Below are the code and all the weights of a small trained network. Each question names an input and a class and asks about switching units off, where a switched-off unit gives its printed mean instead of its output.

import numpy as np


def w(rows, s, z=0):
    codes = np.array(rows[::2]) - 128.0
    scale = np.full(codes.shape[1], s)
    scale[-1] = z or s
    return codes * scale


def f(y):
    return np.maximum(y, 0)


def log_softmax(a):
    a = a - a.max(-1, keepdims=True)
    return a - np.log(np.exp(a).sum(-1, keepdims=True))


def net(x, mask):
    res = np.array(x, float).reshape(1, 8) / 4 @ E
    y = f(res @ A[0][:, :-1].T + A[0][:, -1])
    res = res + np.where(mask, y, B[0][:, -1]) @ B[0][:, :-1]
    return log_softmax(res[-1] @ U[:, :-1].T + U[:, -1])


A, B = {}, {}
E = w([
[103,86,127,101,32],'x0',
[120,93,90,148,210],'x1',
[104,190,60,147,64],'x2',
[206,87,200,163,91],'x3',
[145,229,79,188,85],'x4',
[171,101,89,252,179],'x5',
[2,162,140,222,91],'x6',
[143,187,183,213,128],'x7',
],0.0092)
A[0] = w([
[139,83,55,158,57,162],'N1',
[75,111,128,87,173,140],'N2',
[154,140,189,110,128,138],'N3',
[137,114,106,152,220,121],'N4',
[116,115,77,159,46,109],'N5',
[131,195,224,111,136,98],'N6',
[160,147,153,97,189,105],'N7',
[58,207,99,181,89,61],'N8',
[88,91,167,167,82,122],'N9',
[128,163,112,152,166,88],'N10',
[139,105,191,122,87,173],'N11',
[95,101,93,106,156,130],'N12',
[174,160,110,105,83,253],'N13',
[97,183,111,157,91,81],'N14',
[75,160,103,151,108,126],'N15',
[132,83,224,152,114,122],'N16',
[76,189,119,145,82,112],'N17',
[162,94,121,167,246,86],'N18',
[80,108,155,68,199,103],'N19',
],0.013,0.0043)
B[0] = w([
[188,138,124,85,138,197],'N1',
[46,104,117,94,220,178],'N2',
[70,136,201,71,104,180],'N3',
[152,159,193,229,210,198],'N4',
[202,90,44,139,88,204],'N5',
[94,150,171,127,70,188],'N6',
[88,137,137,153,156,180],'N7',
[170,157,90,192,50,248],'N8',
[160,96,126,130,78,193],'N9',
[163,144,106,176,132,166],'N10',
[86,83,86,2,60,198],'N11',
[112,89,98,146,187,167],'N12',
[162,205,155,40,191,207],'N13',
[152,220,48,186,49,203],'N14',
[64,73,23,209,83,200],'N15',
[122,5,202,99,24,207],'N16',
[118,191,73,174,81,221],'N17',
[153,84,209,227,190,222],'N18',
[65,103,100,56,173,193],'N19',
],0.0067,0.013)
U = w([
[116,26,177,117,41,24],'0',
[86,249,168,104,78,95],'1',
[72,85,84,112,193,185],'2',
[209,186,73,98,138,146],'3',
[69,93,149,124,144,254],'4',
[206,66,69,115,106,240],'5',
[143,169,1,201,54,86],'6',
[164,84,173,244,177,86],'7',
],0.0091,0.0038)

Each question gives the input, the list of numbers given to net, and the class t.
The units are the neurons (one row each of A and B). Each row of codes is followed by its name. A weight is (code - 128) times the scale printed after its matrix; where a second scale follows, it is the last column's (A, B and U).
mask holds one flag per neuron, in row order. A switched-off neuron (its flag False) gives its mean, the last column of its row in B, instead of its output. The means were averaged over made-up inputs and are rounded, as every weight is.
A unit's drop is (log p(t) with every unit on - log p(t) with that unit switched off) / (log p(t) with every unit on - log p(t) with every unit switched off).
The circuit of an input: a set's keep is (log p(t) with only the set's units on - log p(t) with every unit switched off) / (log p(t) with every unit on - log p(t) with every unit switched off). Starting from the 12 units with the biggest drops (on a tie, the unit counted first), units are removed one at a time, each time the one whose removal leaves the highest keep (on an exact tie, the one counted first), for as long as the keep stays at least 0.8.
circuit, biggest first: the units of the circuit, biggest drop first
unit that matters most: the unit with the biggest drop
k most important neurons: the k neurons with the biggest drops, biggest first
drop of u: that unit's drop, to one decimal
input [4,-2,3,-1,-3,-1,1,-7], class 2: circuit, biggest first -> [N8; N2; N16]
input [6,-6,2,6,5,-2,1,-8], class 5: circuit, biggest first -> [N1; N5]
input [-1,1,1,-5,-2,0,-1,4], class 4: circuit, biggest first -> [N14]
input [-2,-8,-4,6,4,-1,-6,-5], class 0: circuit, biggest first -> [N14; N3]
input [5,-5,3,-8,-4,2,-2,-2], class 2: circuit, biggest first -> [N8; N14; N2]
input [4,-5,2,2,-1,0,-5,6], class 0: circuit, biggest first -> [N16; N14]
input [-8,8,-2,-7,-3,-1,1,-2], class 7: 3 most important neurons -> [N18; N4; N11]
input [1,3,8,7,7,-2,-5,4], class 3: 2 most important neurons -> [N13; N15]
input [0,7,8,-1,7,2,-7,2], class 3: circuit, biggest first -> [N13; N1]
input [-7,-3,1,-6,-6,3,-4,-5], class 2: 2 most important neurons -> [N19; N2]
input [7,-7,8,5,-2,-5,-3,-5], class 3: 2 most important neurons -> [N13; N16]
input [-6,8,-1,-5,8,2,1,2], class 7: 2 most important neurons -> [N18; N4]
input [6,-3,-1,6,7,-1,0,-6], class 5: drop of N18 -> -0.1
input [-3,2,5,3,6,-2,-2,-6], class 3: unit that matters most -> N13
input [-1,4,6,0,3,2,-3,-8], class 3: drop of N1 -> 0.1
input [-3,-3,-1,-4,-7,-8,-7,4], class 4: drop of N19 -> -0.2
